Here is a tiny trained network, its code and every weight. The questions are about switching its units off for an input and a class, where a switched-off unit gives its printed mean instead of its output.

import numpy as np


def w(rows, s, z=0):
    codes = np.array(rows[::2]) - 128.0
    scale = np.full(codes.shape[1], s)
    scale[-1] = z or s
    return codes * scale


def norm(h):
    return h / np.sqrt((h * h).mean(-1, keepdims=True) + 1e-5)


def f(y):
    return np.maximum(y, 0)


def log_softmax(a):
    a = a - a.max(-1, keepdims=True)
    return a - np.log(np.exp(a).sum(-1, keepdims=True))


def net(x, mask):
    res = np.array(x, float).reshape(1, 2) / 4 @ E
    u = 0
    for l in range(3):
        y = f(norm(res) @ A[l][:, :-1].T + A[l][:, -1])
        res = res + np.where(mask[u : u + 6], y, B[l][:, -1]) @ B[l][:, :-1]
        u += 6
    return log_softmax(norm(res)[-1] @ U[:, :-1].T + U[:, -1])


A, B = {}, {}
E = w([
[54,50,165,157,35],'x0',
[2,254,96,201,152],'x1',
],0.0084)
A[0] = w([
[27,202,152,164,191,81],'0.n0',
[82,179,163,142,153,106],'0.n1',
[58,60,176,199,1,142],'0.n2',
[153,179,211,161,179,111],'0.n3',
[64,205,135,176,54,39],'0.n4',
[95,41,58,20,62,2],'0.n5',
],0.0091,0.0064)
B[0] = w([
[129,102,203,133,139,216],'0.n0',
[82,140,229,104,82,173],'0.n1',
[20,81,153,200,98,255],'0.n2',
[174,86,164,114,141,158],'0.n3',
[1,187,48,202,167,179],'0.n4',
[185,96,221,146,79,168],'0.n5',
],0.0099,0.0081)
A[1] = w([
[120,155,205,215,102,181],'1.n0',
[150,136,64,30,113,104],'1.n1',
[118,53,139,72,60,5],'1.n2',
[250,104,93,91,148,168],'1.n3',
[180,110,52,86,167,40],'1.n4',
[113,217,164,130,221,102],'1.n5',
],0.011,0.0032)
B[1] = w([
[254,164,95,144,125,254],'1.n0',
[108,134,64,192,73,159],'1.n1',
[146,96,220,69,224,182],'1.n2',
[73,174,11,204,70,234],'1.n3',
[183,110,120,166,8,170],'1.n4',
[181,112,175,7,194,212],'1.n5',
],0.0082,0.0088)
A[2] = w([
[180,138,44,143,49,11],'2.n0',
[170,79,102,160,132,241],'2.n1',
[145,212,136,10,179,94],'2.n2',
[124,114,123,112,141,2],'2.n3',
[95,113,221,175,143,156],'2.n4',
[49,37,62,186,51,28],'2.n5',
],0.011,0.0019)
B[2] = w([
[115,173,2,200,130,220],'2.n0',
[111,104,87,167,76,199],'2.n1',
[212,180,126,12,220,205],'2.n2',
[107,101,135,160,140,128],'2.n3',
[165,60,89,97,118,240],'2.n4',
[205,196,141,42,186,254],'2.n5',
],0.011,0.0083)
U = w([
[169,188,17,171,97,173],'0',
[183,25,199,125,99,163],'1',
[197,204,185,36,232,163],'2',
[7,159,175,201,147,173],'3',
[126,176,147,90,94,2],'4',
],0.017,0.0085)

Each question gives the input, the list of numbers given to net, and the class t.
The units are the neurons (one row each of A and B). Each row of codes is followed by its name. A weight is (code - 128) times the scale printed after its matrix; where a second scale follows, it is the last column's (A, B and U).
mask holds one flag per neuron, layer by layer. A switched-off neuron (its flag False) gives its mean, the last column of its row in B, instead of its output. The means were averaged over made-up inputs and are rounded, as every weight is.
A unit's drop is (log p(t) with every unit on - log p(t) with that unit switched off) / (log p(t) with every unit on - log p(t) with every unit switched off).
The circuit of an input: a set's keep is (log p(t) with only the set's units on - log p(t) with every unit switched off) / (log p(t) with every unit on - log p(t) with every unit switched off). Starting from the 12 units with the biggest drops (on a tie, the unit counted first), units are removed one at a time, each time the one whose removal leaves the highest keep (on an exact tie, the one counted first), for as long as the keep stays at least 0.8.
circuit, biggest first: the units of the circuit, biggest drop first
unit that matters most: the unit with the biggest drop
k most important neurons: the k neurons with the biggest drops, biggest first
top k neurons in layer l: the k neurons of layer l with the biggest drops, biggest first
drop when u is switched off: that unit's drop, to one decimal
input [3,1], class 3: circuit, biggest first	[0.n2]
input [1,8], class 3: 2 most important neurons	[0.n4 2.n5]
input [2,0], class 1: 4 most important neurons	[1.n3 0.n2 2.n0 2.n2]
input [0,6], class 2: top 2 neurons in layer 1	[1.n5 1.n3]
input [0,-5], class 0: top 2 neurons in layer 0	[0.n2 0.n0]
input [-8,0], class 0: 2 most important neurons	[0.n2 1.n3]
input [3,0], class 1: top 3 neurons in layer 2	[2.n0 2.n2 2.n5]
input [0,7], class 2: 3 most important neurons	[0.n2 1.n5 1.n3]
input [3,2], class 3: 2 most important neurons	[0.n4 0.n2]
input [-4,-1], class 0: drop when 0.n2 is switched off	3.1
input [-2,-8], class 0: drop when 0.n2 is switched off	1.4
input [-2,2], class 2: drop when 0.n2 is switched off	0.2
input [5,0], class 1: 2 most important neurons	[1.n3 2.n5]
input [2,2], class 3: unit that matters most	0.n4
